Here is a tiny trained network, its code and every weight. The questions are about switching its units off for an input and a target symbol, where a switched-off unit gives its printed mean instead of its output.

import numpy as np


def w(rows, s, z=0):
    codes = np.array(rows[::2]) - 128.0
    scale = np.full(codes.shape[1], s)
    scale[-1] = z or s
    return codes * scale


def norm(h):
    return h / np.sqrt((h * h).mean(-1, keepdims=True) + 1e-5)


def f(y):
    return y / 2 * (1 + np.tanh(0.7978845608 * (y + 0.044715 * y**3)))


def softmax(a):
    e = np.exp(a - a.max(-1, keepdims=True))
    return e / e.sum(-1, keepdims=True)


def log_softmax(a):
    a = a - a.max(-1, keepdims=True)
    return a - np.log(np.exp(a).sum(-1, keepdims=True))


def net(x, mask):
    ids = ['ΓΘΞΣΩαβελμπτφ'.index(c) for c in x.split()]
    T = len(ids)
    res = E[ids] + P[:T]
    u = 0
    for l in range(2):
        r = norm(res)
        for j in range(2):
            rows = slice(2 * j, 2 * j + 2)
            q, k, v = (r @ M[l][rows].T for M in (Q, K, V))
            z = softmax(np.where(np.tri(T) > 0, q @ k.T / 2**0.5, -1e9)) @ v
            o = O[l][rows]
            res = res + np.where(mask[u + j], z, o[:, -1]) @ o[:, :-1]
        u += 2
        y = f(norm(res) @ A[l][:, :-1].T + A[l][:, -1])
        res = res + np.where(mask[u : u + 8], y, B[l][:, -1]) @ B[l][:, :-1]
        u += 8
    return log_softmax(norm(res)[-1] @ U[:, :-1].T + U[:, -1])


Q, K, V, O, A, B = {}, {}, {}, {}, {}, {}
E = w([
[129,130,162,117,97,65,115,128,140,109],'Γ',
[142,153,107,74,151,115,135,196,80,122],'Θ',
[159,111,50,114,133,145,69,85,24,147],'Ξ',
[194,185,66,120,100,181,43,140,126,108],'Σ',
[80,103,145,188,109,105,109,110,142,142],'Ω',
[129,226,113,124,209,114,81,134,88,55],'α',
[137,93,161,89,169,157,147,102,65,5],'β',
[181,175,147,98,154,101,128,106,151,187],'ε',
[131,88,179,78,98,93,83,114,93,133],'λ',
[166,74,89,178,140,121,154,81,126,118],'μ',
[87,142,131,127,194,110,154,70,39,105],'π',
[112,197,120,117,68,100,141,100,132,106],'τ',
[130,102,162,186,119,177,160,157,118,138],'φ',
],0.029)
P = w([
[155,201,138,120,149,44,123,148,25,88],'0',
[157,155,182,152,178,8,93,181,65,114],'1',
[146,161,179,133,144,67,135,124,79,115],'2',
[125,129,164,131,147,67,126,154,92,133],'3',
[101,149,143,148,131,109,128,120,97,109],'4',
[98,103,150,131,140,118,124,130,113,132],'5',
[102,123,130,151,139,132,127,123,138,142],'6',
[95,103,122,158,152,138,127,126,161,162],'7',
[83,84,126,181,166,143,113,146,159,138],'8',
],0.013)
Q[0] = w([
[163,145,51,165,214,188,135,164,3,74],'0.h1',
[112,116,174,103,112,169,123,138,133,152],'0.h1',
[112,118,181,86,186,183,137,184,79,67],'0.h2',
[177,150,84,159,196,164,101,123,102,179],'0.h2',
],0.062)
K[0] = w([
[112,50,125,230,118,170,151,93,196,163],'0.h1',
[145,190,138,106,114,116,149,132,115,138],'0.h1',
[46,200,110,253,124,116,102,191,150,134],'0.h2',
[57,117,128,125,108,174,68,143,38,106],'0.h2',
],0.052)
V[0] = w([
[101,156,94,5,188,80,47,89,154,88],'0.h1',
[228,43,63,170,160,58,141,3,193,61],'0.h1',
[85,130,142,101,155,136,67,96,144,180],'0.h2',
[124,200,156,136,190,147,136,138,158,180],'0.h2',
],0.026)
O[0] = w([
[236,94,155,160,52,7,65,177,63,118,2],'0.h1',
[243,73,23,233,207,26,171,50,225,114,94],'0.h1',
[149,157,137,207,94,135,118,135,52,110,82],'0.h2',
[60,211,84,153,56,69,87,208,133,47,122],'0.h2',
],0.011,0.022)
A[0] = w([
[175,105,154,158,85,131,153,137,164,90,90],'0.n1',
[106,118,145,105,85,120,151,165,143,150,81],'0.n2',
[143,128,167,129,73,126,78,102,180,139,190],'0.n3',
[105,71,97,108,84,114,143,87,90,90,67],'0.n4',
[145,80,64,125,124,139,202,253,112,157,3],'0.n5',
[154,157,64,98,187,193,157,136,86,95,114],'0.n6',
[98,127,142,153,125,62,159,114,92,179,205],'0.n7',
[158,85,67,139,53,172,88,140,128,164,48],'0.n8',
],0.043,0.0055)
B[0] = w([
[94,76,189,56,134,141,129,163,130,116,165],'0.n1',
[179,121,137,114,113,64,132,100,155,231,188],'0.n2',
[97,145,144,171,138,84,193,190,204,98,176],'0.n3',
[98,94,158,193,154,136,111,41,145,145,142],'0.n4',
[79,49,41,81,25,120,90,177,100,253,135],'0.n5',
[151,155,176,206,241,101,142,224,84,207,252],'0.n6',
[97,113,146,186,78,66,71,56,140,153,183],'0.n7',
[254,159,189,105,106,188,120,140,196,150,146],'0.n8',
],0.024)
Q[1] = w([
[233,113,247,191,136,2,102,160,138,157],'1.h1',
[135,122,145,142,178,91,145,135,124,60],'1.h1',
[75,215,250,197,128,55,157,142,200,160],'1.h2',
[108,162,134,60,66,77,86,111,94,51],'1.h2',
],0.049)
K[1] = w([
[196,103,56,213,174,180,155,61,73,138],'1.h1',
[94,103,95,173,109,138,127,84,126,157],'1.h1',
[178,131,124,167,222,254,177,168,109,163],'1.h2',
[102,173,197,110,96,161,111,150,99,112],'1.h2',
],0.051)
V[1] = w([
[125,69,237,150,133,154,4,235,140,211],'1.h1',
[236,111,34,233,196,193,66,103,81,154],'1.h1',
[217,100,174,72,149,16,95,79,34,136],'1.h2',
[34,111,151,217,137,110,173,125,100,207],'1.h2',
],0.02)
O[1] = w([
[161,88,87,190,129,188,114,127,43,124,254],'1.h1',
[105,124,216,101,106,72,177,110,67,120,128],'1.h1',
[136,176,54,148,78,198,254,140,123,114,133],'1.h2',
[115,118,133,129,61,108,87,62,180,92,244],'1.h2',
],0.014,0.021)
A[1] = w([
[118,85,89,141,105,155,94,152,153,161,89],'1.n1',
[102,58,102,95,140,174,130,113,119,54,62],'1.n2',
[157,126,136,150,114,100,117,148,146,99,133],'1.n3',
[148,146,59,98,211,90,143,62,167,131,2],'1.n4',
[167,111,136,53,79,155,107,177,155,138,114],'1.n5',
[99,112,131,77,141,108,109,127,175,125,123],'1.n6',
[4,164,129,92,158,247,134,113,182,148,93],'1.n7',
[165,151,136,132,158,140,144,111,82,90,152],'1.n8',
],0.042,0.0092)
B[1] = w([
[98,130,148,44,127,152,144,131,82,162,156],'1.n1',
[120,85,220,132,102,58,191,162,80,87,131],'1.n2',
[123,165,120,123,188,178,126,138,128,101,163],'1.n3',
[178,90,3,132,156,141,205,128,156,140,172],'1.n4',
[70,36,131,160,85,62,94,114,171,131,158],'1.n5',
[189,133,114,94,153,146,116,91,97,133,148],'1.n6',
[63,81,167,97,187,246,112,108,145,66,253],'1.n7',
[110,175,126,116,103,145,89,182,134,130,144],'1.n8',
],0.035,0.039)
U = w([
[91,213,135,140,81,151,140,99,221,202,70],'Γ',
[67,67,64,52,45,109,125,143,65,184,172],'Θ',
[245,121,167,136,61,210,137,92,80,152,113],'Ξ',
[163,51,147,158,85,140,110,236,239,87,22],'Σ',
[109,137,166,185,220,85,129,187,60,227,14],'Ω',
[126,203,63,91,94,93,75,187,69,23,253],'α',
[145,36,188,127,104,98,232,131,22,13,71],'β',
[137,183,170,5,129,91,191,90,100,117,120],'ε',
[173,127,105,75,163,88,9,89,109,121,128],'λ',
[154,63,52,143,150,87,203,111,171,88,244],'μ',
[39,99,110,255,132,85,120,3,54,86,12],'π',
[98,132,165,165,110,102,159,121,171,86,38],'τ',
[39,98,174,109,157,228,161,98,147,95,201],'φ',
],0.0058,0.0029)

Each question gives the input, a string of symbols that net reads in full, and the target symbol t.
The units are the heads (2 rows each of Q, K, V and O) and the neurons (one row each of A and B). Each row of codes is followed by its name. A weight is (code - 128) times the scale printed after its matrix; where a second scale follows, it is the last column's (O, A, B and U).
mask holds one flag per unit, layer by layer, with each layer's heads first. A switched-off unit (its flag False) gives its mean, the last column of its rows in O or B, instead of its output. The means were averaged over made-up inputs and are rounded, as every weight is.
A unit's drop is (log p(t) with every unit on - log p(t) with that unit switched off) / (log p(t) with every unit on - log p(t) with every unit switched off).
The circuit of an input: a set's keep is (log p(t) with only the set's units on - log p(t) with every unit switched off) / (log p(t) with every unit on - log p(t) with every unit switched off). Starting from the 12 units with the biggest drops (on a tie, the unit counted first), units are removed one at a time, each time the one whose removal leaves the highest keep (on an exact tie, the one counted first), for as long as the keep stays at least 0.8.
circuit, biggest first: the units of the circuit, biggest drop first
most important unit: the unit with the biggest drop
top k neurons: the k neurons with the biggest drops, biggest first
k most important neurons of layer l: the k neurons of layer l with the biggest drops, biggest first
heads that matter: for each layer, one digit per head in row order, 1 if its drop is at least 0.15 and else 0, layers parted by /
drop of u: that unit's drop, to one decimal
input Θ τ λ, target Θ: heads that matter => 10 / 10
input φ φ τ τ, target λ: heads that matter => 10 / 01
input Ξ Ω Θ Γ Ω Ξ, target Ω: most important unit => 0.n6
input Θ Σ μ τ τ Σ, target μ: heads that matter => 10 / 00
input ε Σ Σ Γ β α, target α: heads that matter => 11 / 00
input Ξ Θ Θ, target Θ: circuit, biggest first => [0.h1, 0.n5, 1.n1]
input τ Ω ε Θ Σ ε π, target Ω: circuit, biggest first => [1.n7, 0.n6]
input Σ φ φ λ, target λ: circuit, biggest first => [0.h1, 1.h2, 1.n7]
input α τ Ω, target Σ: circuit, biggest first => [0.h1, 0.n3, 0.n8]
input ε α τ, target α: circuit, biggest first => [0.h2, 0.h1, 1.n7]
input α π α, target α: heads that matter => 10 / 00
input ε α π Σ Θ π, target π: 3 most important neurons of layer 0 => [0.n7, 0.n6, 0.n4]
input β α β, target β: top 2 neurons => [0.n1, 1.n2]
input α Ω λ Θ π Θ α, target Ω: most important neuron of layer 1 => [1.n7]
input Σ τ β τ τ Θ τ Σ, target Σ: circuit, biggest first => [0.h1, 0.n8, 1.n5]
input Ξ Σ Θ β, target β: top 2 neurons => [0.n1, 0.n6]
input Σ Θ Γ ε, target Θ: top 3 neurons => [0.n6, 1.n7, 1.n5]
input Θ ε Θ β Γ Θ Θ α π, target π: top 2 neurons => [1.n7, 0.n7]
input τ Θ Σ, target Σ: 2 most important neurons of layer 0 => [0.n8, 0.n6]
input Ω Ω τ λ, target π: most important unit => 0.h1
input α Σ α Θ, target Θ: 2 most important neurons of layer 1 => [1.n1, 1.n7]
input Ω τ Σ, target Ω: top 2 neurons => [0.n6, 1.n7]
input Ω α Σ α Θ Ξ, target Ω: drop of 0.n6 => 0.3
